Below is a small trained network, with its code and all its weights. Each question gives an input and a class and asks what happens when units are switched off, that is, made to give their printed mean instead of their output.

import numpy as np


def w(rows, s, z=0):
    codes = np.array(rows[::2]) - 128.0
    scale = np.full(codes.shape[1], s)
    scale[-1] = z or s
    return codes * scale


def f(y):
    return y / 2 * (1 + np.tanh(0.7978845608 * (y + 0.044715 * y**3)))


def log_softmax(a):
    a = a - a.max(-1, keepdims=True)
    return a - np.log(np.exp(a).sum(-1, keepdims=True))


def net(x, mask):
    res = np.array(x, float).reshape(1, 4) / 4 @ E
    y = f(res @ A[0][:, :-1].T + A[0][:, -1])
    res = res + np.where(mask, y, B[0][:, -1]) @ B[0][:, :-1]
    return log_softmax(res[-1] @ U[:, :-1].T + U[:, -1])


A, B = {}, {}
E = w([
[176,130,123,133,87,104,188,145],'x0',
[144,124,159,162,101,144,92,201],'x1',
[130,130,172,82,45,147,112,77],'x2',
[80,108,187,248,97,140,178,104],'x3',
],0.016)
A[0] = w([
[154,155,187,63,62,123,98,77,85],'N1',
[176,106,137,138,88,135,73,214,66],'N2',
[147,137,127,98,67,154,130,91,59],'N3',
[195,169,98,55,136,139,78,170,53],'N4',
[164,111,70,92,149,76,170,23,74],'N5',
[98,131,121,91,56,148,107,127,54],'N6',
[91,143,68,112,144,126,186,61,50],'N7',
[181,162,88,155,203,116,156,160,63],'N8',
[71,146,70,122,99,178,155,120,30],'N9',
[113,139,97,128,184,52,146,178,72],'N10',
[170,112,80,99,137,103,94,101,85],'N11',
[247,155,136,108,86,58,207,145,52],'N12',
[62,142,138,101,172,184,10,94,2],'N13',
],0.012,0.0073)
B[0] = w([
[151,101,28,190,116,72,107,181,228],'N1',
[205,255,157,98,124,217,46,126,201],'N2',
[141,92,79,195,148,53,79,158,172],'N3',
[174,66,195,188,44,127,225,63,255],'N4',
[193,167,178,100,126,196,51,131,230],'N5',
[141,108,106,176,133,84,52,129,168],'N6',
[188,212,157,168,100,183,95,137,192],'N7',
[152,58,107,157,126,78,49,147,212],'N8',
[148,186,177,181,136,63,117,175,125],'N9',
[172,96,63,184,123,85,113,160,205],'N10',
[109,106,174,193,99,152,164,70,198],'N11',
[39,156,182,2,251,54,177,166,217],'N12',
[81,123,192,54,227,68,155,188,236],'N13',
],0.01,0.012)
U = w([
[158,93,34,175,136,70,55,152,107],'0',
[204,251,191,115,115,219,52,146,111],'1',
[124,88,250,221,63,128,237,98,113],'2',
[84,142,194,58,219,73,144,163,115],'3',
[126,93,83,61,87,177,155,149,252],'4',
[71,173,34,78,87,171,168,120,97],'5',
],0.012,0.026)

Each question gives the input, the list of numbers given to net, and the class t.
The units are the neurons (one row each of A and B). Each row of codes is followed by its name. A weight is (code - 128) times the scale printed after its matrix; where a second scale follows, it is the last column's (A, B and U).
mask holds one flag per neuron, in row order. A switched-off neuron (its flag False) gives its mean, the last column of its row in B, instead of its output. The means were averaged over made-up inputs and are rounded, as every weight is.
A unit's drop is (log p(t) with every unit on - log p(t) with that unit switched off) / (log p(t) with every unit on - log p(t) with every unit switched off).
The circuit of an input: a set's keep is (log p(t) with only the set's units on - log p(t) with every unit switched off) / (log p(t) with every unit on - log p(t) with every unit switched off). Starting from the 12 units with the biggest drops (on a tie, the unit counted first), units are removed one at a time, each time the one whose removal leaves the highest keep (on an exact tie, the one counted first), for as long as the keep stays at least 0.8.
circuit, biggest first: the units of the circuit, biggest drop first
most important unit: the unit with the biggest drop
top k neurons: the k neurons with the biggest drops, biggest first
drop of u: that unit's drop, to one decimal
input [-5,4,-3,2], class 3: top 3 neurons => N4, N5, N7
input [-6,-3,7,6], class 0: circuit, biggest first => N4, N1
input [-6,7,-5,0], class 1: most important unit => N2
input [8,-2,-8,3], class 0: top 3 neurons => N8, N10, N13
input [-7,-4,-2,6], class 3: top 3 neurons => N4, N11, N13
input [-2,6,-5,2], class 1: top 2 neurons => N2, N1
input [6,6,-7,4], class 0: top 2 neurons => N8, N13
input [1,-7,7,-6], class 0: top 3 neurons => N1, N3, N2
input [7,-6,-1,-4], class 3: top 2 neurons => N12, N2
input [5,1,5,1], class 0: top 3 neurons => N1, N13, N3
input [-1,-4,0,-4], class 1: top 2 neurons => N5, N7
input [0,-8,4,-8], class 1: top 2 neurons => N5, N7
input [3,3,8,-8], class 0: top 3 neurons => N1, N3, N6
input [0,-1,-7,6], class 0: most important unit => N4
input [8,6,8,1], class 0: top 4 neurons => N1, N3, N13, N6
input [6,-2,-5,0], class 3: top 2 neurons => N12, N1
input [-7,3,7,-8], class 2: top 2 neurons => N4, N11
input [0,6,-6,-8], class 2: drop of N3 => 0.0
input [0,4,4,-7], class 2: drop of N4 => 1.1
input [-5,4,0,-7], class 2: most important unit => N4
input [2,-2,2,1], class 4: drop of N12 => 0.1
input [7,4,-5,-1], class 3: drop of N12 => 3.0
